Below is a small trained network, with its code and all its weights. Each question gives an input and a target symbol and asks what happens when units are switched off, that is, made to give their printed mean instead of their output.

import numpy as np


def w(rows, s, z=0):
    codes = np.array(rows[::2]) - 128.0
    scale = np.full(codes.shape[1], s)
    scale[-1] = z or s
    return codes * scale


def f(y):
    return y / 2 * (1 + np.tanh(0.7978845608 * (y + 0.044715 * y**3)))


def softmax(a):
    e = np.exp(a - a.max(-1, keepdims=True))
    return e / e.sum(-1, keepdims=True)


def log_softmax(a):
    a = a - a.max(-1, keepdims=True)
    return a - np.log(np.exp(a).sum(-1, keepdims=True))


def net(x, mask):
    ids = ['βδλμψω'.index(c) for c in x.split()]
    T = len(ids)
    res = E[ids] + P[:T]
    q, k, v = (res @ M[0].T for M in (Q, K, V))
    z = softmax(np.where(np.tri(T) > 0, q @ k.T / 4**0.5, -1e9)) @ v
    res = res + np.where(mask[0], z, O[0][:, -1]) @ O[0][:, :-1]
    y = f(res @ A[0][:, :-1].T + A[0][:, -1])
    res = res + np.where(mask[1:13], y, B[0][:, -1]) @ B[0][:, :-1]
    return log_softmax(res[-1] @ U[:, :-1].T + U[:, -1])


Q, K, V, O, A, B = {}, {}, {}, {}, {}, {}
E = w([
[42,106,14,192,174,171,17,134,142,129,164],'β',
[116,166,98,218,108,158,68,173,56,151,94],'δ',
[145,249,63,149,121,123,70,55,43,147,153],'λ',
[164,98,118,56,2,122,175,165,91,130,117],'μ',
[169,45,193,136,116,48,80,145,67,162,127],'ψ',
[213,111,59,124,200,43,124,174,146,66,200],'ω',
],0.0077)
P = w([
[110,122,154,79,170,175,188,101,73,69,111],'0',
[79,181,202,109,89,93,48,181,106,55,227],'1',
[203,98,135,79,165,213,94,115,133,155,107],'2',
[109,107,108,112,168,154,174,127,45,166,145],'3',
[91,171,119,118,77,63,54,144,137,73,101],'4',
[230,85,126,156,86,212,107,82,143,96,136],'5',
[106,113,92,143,147,145,188,118,57,183,151],'6',
[111,177,95,136,81,62,85,149,162,123,96],'7',
[254,101,126,173,81,222,83,79,159,134,153],'8',
[107,131,78,176,144,145,201,102,69,198,160],'9',
[106,180,87,155,77,71,103,133,184,176,108],'10',
[241,120,102,200,75,224,90,81,166,142,170],'11',
[107,116,101,131,163,147,172,118,48,182,152],'12',
[125,166,87,174,99,74,127,147,187,169,93],'13',
],0.0077)
Q[0] = w([
[216,142,105,123,121,161,143,65,121,118,116],'H0',
[204,137,178,161,68,175,101,139,133,127,131],'H0',
[169,92,82,159,109,197,65,146,98,127,172],'H0',
[195,123,158,132,113,168,50,86,249,109,97],'H0',
],0.021)
K[0] = w([
[137,194,54,147,101,111,123,66,139,145,120],'H0',
[113,149,116,185,61,137,120,112,125,195,90],'H0',
[91,155,104,217,138,220,116,122,121,128,120],'H0',
[155,135,40,217,82,71,90,145,175,253,185],'H0',
],0.022)
V[0] = w([
[4,95,171,209,157,202,59,146,163,136,102],'H0',
[147,46,88,148,238,1,89,85,182,112,211],'H0',
[155,48,217,202,117,67,137,214,121,177,89],'H0',
[154,25,97,88,100,140,207,171,231,123,138],'H0',
],0.012)
O[0] = w([
[216,89,138,249,70,103,192,181,164,169,156,115],'H0',
[105,76,55,94,157,47,167,137,2,50,201,130],'H0',
[49,186,180,138,139,44,205,161,133,193,125,47],'H0',
[50,127,136,140,131,186,167,153,28,130,54,2],'H0',
],0.0085,0.0071)
A[0] = w([
[139,80,124,156,174,219,162,88,164,148,96,193],'N0',
[130,110,111,123,190,177,166,114,134,162,70,33],'N1',
[116,175,166,127,187,84,163,136,67,133,141,71],'N2',
[114,124,154,83,116,119,206,124,208,101,211,56],'N3',
[170,69,109,157,129,187,178,137,108,123,102,34],'N4',
[82,160,120,144,29,147,85,125,81,114,129,113],'N5',
[119,108,71,127,155,87,80,157,132,90,116,252],'N6',
[78,109,104,82,77,204,151,107,106,167,56,113],'N7',
[104,66,75,103,175,149,219,69,82,163,61,69],'N8',
[226,166,165,156,145,132,140,92,14,177,171,178],'N9',
[150,65,72,101,182,191,106,78,103,132,174,164],'N10',
[159,67,128,94,185,253,172,81,101,145,205,66],'N11',
],0.013,0.0021)
B[0] = w([
[68,203,138,81,117,83,132,149,67,94,190,173],'N0',
[149,137,234,167,108,185,139,38,113,135,109,131],'N1',
[197,131,63,166,114,155,146,106,184,154,88,167],'N2',
[48,179,132,103,139,143,119,117,66,122,119,145],'N3',
[96,103,108,61,227,135,153,59,211,138,156,154],'N4',
[121,102,143,119,101,124,106,178,148,96,171,143],'N5',
[108,154,187,123,67,158,81,124,149,138,143,209],'N6',
[181,119,99,163,137,106,158,73,123,156,99,147],'N7',
[174,163,177,114,223,146,110,232,134,101,182,160],'N8',
[62,121,145,104,136,145,118,145,130,109,134,178],'N9',
[140,115,99,140,153,93,214,136,118,177,46,250],'N10',
[108,12,155,176,71,150,65,127,112,75,151,197],'N11',
],0.011,0.019)
U = w([
[102,85,118,94,184,119,162,91,158,122,163,53],'β',
[29,158,182,51,102,116,14,190,96,68,233,250],'δ',
[173,92,71,137,47,65,93,118,124,138,80,159],'λ',
[155,128,154,131,166,136,154,84,89,139,135,45],'μ',
[254,149,27,149,199,74,255,110,201,255,59,219],'ψ',
[155,109,128,118,177,129,119,179,89,102,138,15],'ω',
],0.0044,0.0024)

Each question gives the input, a string of symbols that net reads in full, and the target symbol t.
The units are the heads (4 rows each of Q, K, V and O) and the neurons (one row each of A and B). Each row of codes is followed by its name. A weight is (code - 128) times the scale printed after its matrix; where a second scale follows, it is the last column's (O, A, B and U).
mask holds one flag per unit, heads first, then neurons. A switched-off unit (its flag False) gives its mean, the last column of its rows in O or B, instead of its output. The means were averaged over made-up inputs and are rounded, as every weight is.
A unit's drop is (log p(t) with every unit on - log p(t) with that unit switched off) / (log p(t) with every unit on - log p(t) with every unit switched off).
The circuit of an input: a set's keep is (log p(t) with only the set's units on - log p(t) with every unit switched off) / (log p(t) with every unit on - log p(t) with every unit switched off). Starting from the 12 units with the biggest drops (on a tie, the unit counted first), units are removed one at a time, each time the one whose removal leaves the highest keep (on an exact tie, the one counted first), for as long as the keep stays at least 0.8.
circuit, biggest first: the units of the circuit, biggest drop first
most important unit: the unit with the biggest drop
top k neurons: the k neurons with the biggest drops, biggest first
drop of u: that unit's drop, to one decimal
input μ ω μ μ δ ψ λ ω λ β, target μ: most important unit	N7
input ψ β ψ ω λ ω δ λ ψ μ, target ψ: top 3 neurons	[N11, N2, N6]
input ω λ β δ, target ω: top 3 neurons	[N8, N10, N11]
input β δ μ β β β μ λ ω ω β δ δ, target β: circuit, biggest first	[N4, H0, N9]
input λ ψ ψ ω ψ μ λ ω β δ, target λ: circuit, biggest first	[H0, N11, N8]
input δ β ω μ ω β λ, target δ: top 4 neurons	[N10, N0, N2, N9]
input ψ β λ, target λ: circuit, biggest first	[N10, N11, H0, N4]
input β ψ δ λ λ μ ψ δ δ β ψ ψ λ, target β: circuit, biggest first	[H0, N4, N9]
input δ δ ω ω ω, target ψ: circuit, biggest first	[H0, N2, N11]
input δ β ω μ μ δ δ μ, target ψ: top 3 neurons	[N7, N11, N6]
input λ μ β β β λ λ λ, target ψ: top 3 neurons	[N11, N0, N10]
input λ ω μ ω ω ω μ λ ψ ψ ψ ψ δ, target λ: circuit, biggest first	[N10, H0, N11, N4]
input λ λ μ ω ω μ β δ ω, target δ: circuit, biggest first	[N10, H0, N3]
input ω ψ ω ψ λ λ ψ β ψ λ ψ β μ, target ω: top 3 neurons	[N8, N11, N10]
input ω ψ λ β, target ω: circuit, biggest first	[N8, N10, H0, N11]
input δ δ β μ ψ δ ψ, target δ: top 2 neurons	[N10, N0]
input μ λ β ψ ψ ω β ψ δ λ β, target ψ: top 2 neurons	[N11, N0]
input ψ β λ β ω λ ω β λ δ δ ψ δ, target ψ: top neuron	[N2]
input δ ω ω β λ μ β, target δ: top 3 neurons	[N10, N0, N2]
input ω λ ψ ω β ψ ω ω β λ δ ψ λ μ, target δ: circuit, biggest first	[N10]
input λ ω ψ β λ ω ω μ ω λ λ, target ψ: top 3 neurons	[N11, N10, N0]
input ψ μ β β ψ μ ψ β δ δ β μ, target β: top 3 neurons	[N4, N9, N6]
input δ λ β λ δ δ β δ δ μ, target δ: top 4 neurons	[N10, N0, N3, N2]
input β ψ β δ λ ω ψ ψ ω λ λ μ ψ, target β: drop of N11	0.1
input δ μ μ ω μ δ δ μ β ω, target δ: drop of N6	-0.1
input ψ β ψ ω ψ, target ψ: drop of N0	0.4
